[  89    0   65 -124 -258   16  -29   13 -400   92  -33  179 -281  -26
 -342  333  514   79   70 -253  145 -628 -213  250 -267  159  311  272
 -247 -225 -156 -178 -303  -78 -205  -67] : rovag
[ 123  331 -199  -78  392 -308 -192  426  139  451  103 -125  144  383
 -149 -533 -588 -370  497   27  469  217 -203  171  420  668  259   86
 -511 -198  356  383  172  150 -626  516] : Mukif
[ -59 -172   69  -57  -85  104  153 -372  -17 -140  154    3  129 -103
  253  274  310  161 -375    3 -297    4  254  -87  -28 -107 -166 -161
  295  108 -141 -199   64  -90  249 -193] : fumiv
[  44  -77 -475    0  556 -284  -88  200  447  283  296 -246  473  -61
  189 -813 -522 -202 -110   41 -137  818  -24 -173  119  216 -127 -326
 -297 -110  389  629  365  254  219   94] : zos
[ -48   78  112  -27  -13  134 -100  277   35 -175 -107   61  -82  -16
 -237  -18 -129  -29  170   23  165  -44 -111  220  -39 -215   53   60
   13  -39   42  -46   36  -76 -181   22] : Mukif
[  68   60 -149   63  221 -307 -152  -77  213  295  223  -76  191  -72
 -101 -390 -392 -267  -45  -94  102  268 -206  -12  129  181   28 -129
 -382  -80  176  327  186  124  -75  104] : Buzo
[  55  134  -96    9  254   -2 -131  413  200 -113  -65  -33   49  101
 -135 -468 -442 -119  429   29  308  218 -108  225   39   12   62  -88
 -133  -40  203  118  257    7 -287  113] : pepo
[ 133  125   30   40 -123 -344 -186 -226   44  114  104  112 -104    9
 -253  -23 -185 -199  200 -143  317 -198 -227  192  114   99  198  153
 -390  -32   94  163   15 -144 -264  121] : fumiv
[  68  264  -36   15  144 -251 -166  256 -203  378    3   18  -66   92
 -163 -196 -312 -225  253  -28  241 -126 -227  241  111  412  180  113
 -473 -243  104  296   46   57 -514  287] : gosof
[ -55 -117 -132  -56   89 -175   34   92    1  232   69  -85   86   83
  -18 -218 -103 -120  136  -15  -79   26   17  -77   20  140  135  -60
 -420  -16  274  259   52   18   26  -53] : nim
[ -21   37  343   43 -386  145  -19 -185 -418 -341 -201  323 -433 -378
 -349  542  611  154   -8 -169  177 -589  -70  396 -504 -510  137  129
   38 -111 -280 -316 -217 -458   27 -190] : fumiv
[ 107   34 -319  -83  485 -100   47  640  181  337   86 -253  109  191
   82 -672 -379  -85  181   22  126  383 -123  -70   69  434  128  -48
 -433 -261  298  464  129  464 -192  152] : nim
[  28  -73 -248  -81  232   22  202  336  -92  118   73 -122  -39 -105
   31 -164  209  112 -221   17  -84   92  -92  -77 -234  105    7  -88
 -113 -240   15  151  -17  261   84 -168] : zos
[  69   21 -122   75   62 -248   88 -288   51   23  148 -147   78 -530
   52 -181  128  131 -465   -7 -285  185  -10  -23 -291 -299  -94 -351
   80   19  -20  222  133 -214  478 -252] : pepo
[ -23   11  -57  -49  224   14  -14   90  202  140  151   17  132  372
  134 -146 -393  -70  155   14  160  173   63  -97  435  425  -60   19
 -336  -92  180  150  173  250 -384  262] : Buzo
[  52  -48 -238  -77  320   14  158  324 -138  203   -1 -180   -1 -164
   20 -356  108  247 -246   55 -200  184  -50 -142 -195   30  -33 -136
   39 -164  111  137   22  107  217 -181] : pepo
[ 141  113 -122   64  210 -357 -126 -156  280  223  139 -171  163  -83
   82 -363 -344 -252  -36   -4   91  172 -121  117  133  118  122 -306
 -507  -49  212  424  239  182 -165   59] : Buzo
[ -72  -84  196    1 -191  101   91 -310 -114  -22  126   57   -4    6
  199  376  192   42 -194  -82 -236 -152  120  -36  -42  -27  -91 -146
  -94  -18 -132  -94   39  108   60 -169] : zon
[  73 -200 -140 -154  134  141  193  238 -138   33  -31 -108  -57 -256
   84  -39  370  268 -286   10 -286   99  -36  -15 -419 -154   44 -115
   14 -216   15    8  -62  310  257 -349] : Mukif
[ 104 -125 -270 -144  377   99  231  275    7   26   15 -225  133 -154
  142 -364   36  168 -240  161 -200  372   25 -130 -145  136  -79 -137
  176 -118   88   95   84  308  258 -182] : zon
[  89 -134  163   84 -465  139  191 -197 -510 -268 -276    1 -369 -642
   22  517  899  431 -498  -66 -513 -598   65  138 -792 -711   67 -146
  212  -62 -324 -186 -333 -158  529 -618] : Podil
[ 111 -135  -34  -86  -48   50  288  146 -291    4   -7  -85 -183 -444
  -54  135  565  326 -303 -116 -280 -194  -23   46 -563 -178  103  -38
  -23 -241 -142   12 -181   48  309 -357] : rovag
[-221  -68  216  -73  -77  108  -15 -312  -53  141  111    2   78  119
   42  252  278  -98 -241  -83 -184 -234   26   44   -6  198    3   63
 -142   12 -103 -121 -149  112  126 -111] : Sugot
[  -7   52  -55  -65  180  -50   -9  -27  260  133  247   -9  167  440
  235 -140 -287 -235  179  -21  138  270    0  -51  474  511 -101    6
 -270  -78  155   64  154  270 -414  274] : zos
[ -32  201   79  129   -5 -142  -90  122 -308  223  -33  -63 -109  -50
 -148    9 -177 -127   61   55   67 -369 -119  137   53   33  130   42
 -189  -81    9  220  -26 -221 -274  113] : rovef
[ 160  143 -143   19  118 -421 -302 -225  372  298  267   71  226  119
  -72 -444 -359 -487  314 -197  297  326 -199  161  314  416  129    3
 -394 -123  294  277  199  113 -231  287] : Sugot
[-107 -116  173   21 -104  131  137 -185 -134  -24  113   41   -4   14
  133  336  347  167 -166  -33  -79 -285  144   29  -54  -19   44  -33
    3  -39 -125 -131  -91  -83  -33  -82] : rovag
[-199  -58   24 -159   69   72  164 -176  -50  112  119   32   48   43
  -68  244  452   -3 -295   -8  -18 -127  144  -20 -121  318  -30   90
 -100   13 -231  -75  -85   -9  230  -78] : fumiv
[-270  -49 -176 -155  356   79  233  138  234  212  150 -378  322  -98
  366 -282   57  146 -657  124 -505  418  274 -313  -70  205 -212 -234
   14  -23    0  230   92  369  472 -206] : Mukif
[ -72 -120  -79 -124   51   42   58  -50  198   -2  181   19  115  276
  288    3  -46  -20   94   32    8  189  203 -136  216  217  -88  -46
  -48   19   77   24  155  101 -142   66] : fumiv
[ 106  222  -79   36  198 -146   67  146 -113  195  -15 -244   67 -175
  103 -260 -296 -154  -31   90  -37  134  -71   60   44  176   35 -194
 -116 -106   68  237  156   39 -137   55] : Buzo
[ -59  -99 -280  -75  380   19  101  217  324  186  244 -198  332  314
  425 -406 -411  -95  -37   88  -84  612  159 -244  284  397 -168 -271
 -207  -69  275  277  305  463  -95  135] : gosof
[  79  -87 -125  -98  130   21   20  216 -157  127   40   15    5  -14
 -157 -186  -67   57   56 -101   35   51 -131  -39  -13  109   54   90
  -93 -182  134   50  -38   67  -91   -6] : rovag
[ -13  119  395   56 -563   46 -110 -522 -186 -150   56  399 -214  141
 -145  750  262 -120  221 -269  172 -597  -69  254  174   94  153  356
   49  -90 -268 -413 -184 -157 -369   77] : Sugot
[-199  196  117  -52   78 -131 -227   66  163  340  227  144   52  659
 -262 -131 -497 -376  502 -119  481  -76 -175   64  608  736   71  502
 -421  -48   98   68  -26   32 -628  605] : zos
[-170   76   43 -131  137   94   47  -52   61  204  109 -109   62  110
   81   25   68  -30 -221  -38 -111  -56   53  -17   56  355   16   68
 -286 -187  -27  213  -57  249   29   11] : Sugot
[-113   28  135   25 -394  -61  -41 -247 -388   78  -84  219 -263  -58
 -252  379  268   47  132 -120   37 -551   25  146 -216  -80  203  176
 -208  -15  -48 -180 -201 -363   64  -47] : gosof
[-124 -230  -68    3  -25  103  194 -199   10  -19  142  -75  127 -191
  395  158  359  187 -620   17 -461  111  251 -166 -243 -178 -200 -406
   24    3  -98  -19   62  218  425 -350] : gosof
[  -1  -47  111   13 -141  -52   16 -320   34   30  177   59   80  105
  261  191  143  -62  -23 -108 -125  -38   92   -3   59  126  -59 -133
  -11    7  -28 -113   40  151  -72  -32] : Sugot
[-155  190  -28 -143  132  -78  -91   99  261  241  123   70  112  384
  -18  -63  -55 -197  158 -161  198  110   81  -33  322  692   47  320
 -347 -174  -30   59  -13  233 -259  323] : Podil
[ -71 -135 -106  -77  212   42  194 -231   -1  -14  185 -206  248 -146
  329  -15   -2   81 -422   91 -462  287  191 -246  -19  -27 -227 -375
  161   15    9   74  158  125  244 -268] : pepo
[ -82  -62  -36   85   26 -149   24 -195 -170  180  -68 -170   98 -278
   48 -141  157  -43 -205    7 -267    5  157  -95 -232 -249   86 -307
   -2   80  178  126   33  -84  424 -272] : Podil
[  46  138 -144   -7  487   36 -215  567  335   70   32  -22  218  335
 -132 -678 -741 -304  577   12  507  537 -124  146  343  162   70  -38
 -228 -148  374  192  308  177 -488  438] : ven
[  34  -31 -223  -22  556  215  -26  540  283 -171  -27 -235  316 -106
   61 -643 -473  -84   12  119  -44  810   18  -93  -20 -203 -236 -335
  272  -92  232  239  318  266   79   21] : Podil
[-221 -110  204   34 -222  214  315 -350 -153  -76   99 -124  -54 -404
  175  487  703  286 -711  -24 -638 -361  271  -82 -463 -258 -162 -121
  220   30 -381 -232 -150    9  616 -548] : rovef
[  35  160  197   86 -290 -253 -107 -341 -194  147  107  156 -210 -158
 -301  274  128 -290   11 -267  289 -470 -189  262  -40 -106  328   80
 -382 -159  -64   -3 -115 -221 -198   32] : ven
[  60 -148 -146  -81   84  140  225  137 -196 -144  -54 -122  -55 -350
   54  -28  119  293 -284   60 -272  120   28 -147 -281 -286  -66  -76
  290 -109   11   52   21  -23  287 -316] : fumiv
[  30  108  180    6 -283 -234  -87 -539 -214  -17   52  151 -184 -352
 -383  352  342 -201 -145 -180  149 -507 -200  287 -193 -191  267   40
 -109  -45 -198  -74 -152 -346   -7 -130] : nim
[ 101  247  -18  -63   62 -215 -209  234 -236  340  -17   70  -68  176
 -270 -133 -315 -332  470 -129  300 -179 -218  205  169  397  284  156
 -366 -204   84  206   27   11 -499  303] : nim
[ -82  -17   16   -8   76   49  301  -40  -98   62  106 -206   99 -165
  380   -6   93  134 -298   16 -354  217  228 -191  -72   48 -119 -242
   87 -129  -28   92  100  176  188 -113] : zon
[-148  -40   40  -44   40   22  125 -189   80   19  184  -70  167  -11
  297   41   22  114 -344   39 -307  149  219 -168   64  147 -248 -180
   27   88  -20    8  149  110  227 -106] : zon
[  73  334  132   92 -100  -14 -298  226  109  -10 -119  260 -198  340
 -355  -97 -459 -250  831 -138  735 -204 -285  478  198  154  314  347
 -338 -180   19 -134   90 -122 -767  413] : gosof
[  39 -179 -207   -7  169   53  185  359  -17   69  -30 -121  -10 -266
  166 -255  216  260 -286  -11 -309  248   71 -172 -324 -183 -100 -166
  163 -121    6   82   61  263  399 -262] : rovef
[-127 -106 -123   50  172 -107   88   63   16  214   57 -183   90 -127
   88 -264  -34   16 -155   61 -246  141  145 -209 -114 -138  -77 -254
 -194   28  229  293  121  -68  299 -144] : rovef
[ -51  122  192   29 -343 -240 -203 -241 -138  283  -66  170 -165   56
 -259  145   19 -166  294 -228   66 -363  -58  121   81  -15  278  206
 -365  -53  117  -20 -118 -149 -134   55] : Mukif
[  34  119   18   -6  113   81  -58  492  197  -81  -57   -1  -29   21
 -114 -294 -294  -74  391  -46  253  276 -132  184  -15 -130   79   42
   49 -179   70   34  172  135 -327  151] : Mukif
[-190  139  152  -67 -175  -77    6 -215 -237  325  135  162  -93  209
 -256  296   95 -200   70 -209  196 -330 -118  151   93  512  145  352
 -465 -169 -160  -37 -172  -52 -243  256] : gosof
[-152 -168   39  -24 -211   63   63 -180 -420   31  -32   69  -77 -241
 -107  223  450  163 -202 -133 -376 -254  100  -85 -387 -234    0  -67
  108  -11  -72 -137 -165 -246  398 -284] : pepo
[  71    3   92  -50 -249  121   85   13 -484  -45 -111  196 -333 -187
 -265  342  452  238 -114 -162   44 -461 -193  142 -285   25  104  274
   80 -191 -243 -302 -302  -62  -45  -55] : Buzo
[  16   57 -225  -49  262 -152  -45  171  325  220  273   -3  186  489
  150 -315 -509 -139  330  -26  251  309   -3 -130  494  535  -23   60
 -333 -124  231  241  230  235 -456  372] : zos
[  69  -15  -42   37  143   65   52  273 -110   70  -26  -52 -128 -198
  -95  -67  188  126 -112  -83  -34  -75 -109   81 -263  -11  130   88
  -89 -290    9  145  -81  173   70  -91] : rovef
[  84   49  101   75  -99  -42  117  -83 -494   58 -106  -63 -171 -541
  -50  182  433   96 -286  -25 -337 -266   14  149 -505 -310  -12 -219
  159  -73 -165    0  -60 -171  333 -276] : rovef
[ 132  128   59   50 -118 -342 -268 -123  -48  270  142  103  -81  -32
 -293 -155 -127 -330  263 -291  300 -169 -287  275   11   95  276  110
 -436 -170   94  187   12  -59 -316  172] : fumiv
[-131  135  -11 -150  207 -139  -99   79  140  445  192  -38  200  374
  -78 -162 -200 -247  121  -77  123   51  -46   53  337  661  120  191
 -403 -125   83  180   54  287 -351  295] : Mukif
[  10  135    0  106  -62 -305 -123 -247   20  228  237  -20   49 -227
 -121  -80   -5 -150  -82 -133   45 -137 -101  159 -135  -37  132 -154
 -284 -100   47  326   89 -228   67   39] : Sugot
[ -66  -63  123   23 -189 -109   41 -145 -391  141  -98  -26 -104 -251
  -59  119  263   76  -88  -16 -300 -332   63   46 -280 -177  116  -80
 -126    8   44   60 -100 -182  248 -214] : zon
[ -32  -42  -55  -49   47 -110  -40  -44  -94  222  -99  -37   43  -61
  -19 -145  165  -17  -58  -81 -159  -19   31  -10  -52   67  110 -121
 -278  -56  164   49  -29   88   97  -62] : Buzo
[ 139  264  106   38 -247 -308 -343 -265  -53  314  114  275 -194  135
 -453   58 -130 -359  326 -335  510 -372 -377  368  145  265  323  262
 -514 -165    7  -44  -31 -118 -430  266] : gosof
[  48   -9 -136    4   56 -262  -59 -255  -12  118  125   -1   87 -351
  -50 -152   85 -101 -382  -67  -68   13  -64   53 -189 -117   -2 -209
 -133   16   18  100   86  -67  264 -214] : ven
[  65   63  134  148  -99  -84  161  -78 -388  123  -80 -159 -108 -465
  163  108  308   52 -304   45 -324 -240   38  139 -391 -235   13 -334
  -56  -47 -119   84    1 -131  179 -257] : Buzo
[  24   60  145   42 -321   42  238 -274 -577 -206  -79  -13 -194 -607
   46  541  629  209 -439  -16 -320 -487  114  171 -565 -451   64 -225
  368  -27 -354 -285 -147 -358  314 -371] : ven
[-185  158   21  -56  144  -67  -34 -100  264  326  220   34  133  383
   -7  -20  -75 -239  -14 -103  150   60   53  -58  383  634  -50  173
 -382  -51  -32   55   48  227 -137  259] : rovef
[ -79  -53  -75   13  101   37   97  -51  263   39  180 -104  222   87
  406  -47 -110  -90 -223  -23 -251  356  245 -239  300  150 -166 -203
   84  -54   63  125  204  361   63   -4] : rovef
[ -80    7    4   37  171  153  -93  231   67 -195  -72    0   46 -128
 -132 -195 -172  137    0   34  -12  127  -90  116 -144 -276  -79  -50
   75  -31    6   62  114 -182   39  -57] : pepo
[  54   99   55   42   77  186  -72  183  -61 -228  -73   20   42 -122
 -200  -72 -156 -119  183  -88  147  127  -97  211  -68 -230   26  -45
  112 -193   -6  -29   73  -68 -203   78] : Podil
[ -29  -38  -47  -35   14  -26 -123  -71  146  167  193  174   91  380
  110   31  -20 -166  172 -177  172   37   60   -9  302  350   27   14
 -266 -105   66  -38  109  214 -286  219] : rovef
[ -39  -70 -102  -15   84 -178  -60   18  -19  200  -88   22   45   76
  -28  -57   27   12  170   -5  -69  -27  120  -77  -31    2  128  -43
 -429  -48  199  212    2  -48   31  -34] : Podil
[ -65  -67 -160  -92   83   67  182  -41   95  -29  159 -112  177   95
  367  -25 -110  -47  -85   27 -159  299  176 -223  117  216 -136 -168
   17  -73   95  128  149  170   42  -37] : Sugot
[ 100  -60 -178   16   92 -275   13 -200  163   31  150  -77  177 -349
   22 -246   59  -54 -261  -61 -117  281   14    0 -152 -175  -48 -286
  -53   -3   56  268  194 -116  252 -111] : fumiv
[-180  186   22  -96  204  -29   17   67  138  315  250  -73  147  348
  -36  -87 -191 -337  120 -124  207   40  -78   31  260  710   90  208
 -512 -209  -34  198   28  179 -370  282] : nim
[  -3 -127   55   45   96  182   81  103  -39 -370 -146  -89   46 -498
   31  -78  367  241 -252  121 -215   22   47  243 -608 -543  -55 -350
  375   67 -136 -137  141 -103  359 -407] : zon
[ -44  155  216  117 -443 -178 -212 -185 -279  190 -118  386 -321  129
 -395  325  213  -95  527 -323  244 -590 -110  197    0   61  338  417
 -376 -212 -101  -69 -241 -324 -363  189] : pepo
[  69  298  121   35 -174 -182   74  -35 -398   80  -82   50 -189 -191
  -57  201  168  -20  154  -36  127 -401  -60  317  -81  158  260   86
 -116 -241 -162    3  -48 -197 -347  109] : zon
[   4   61  -96  -31  192   65  -24  308  197 -136  -58  -70  107 -149
   -4 -254 -126   34   61   38   33  272    1  160 -188 -225    0 -211
  -40  -78   67   63  231    2    7  -84] : Mukif
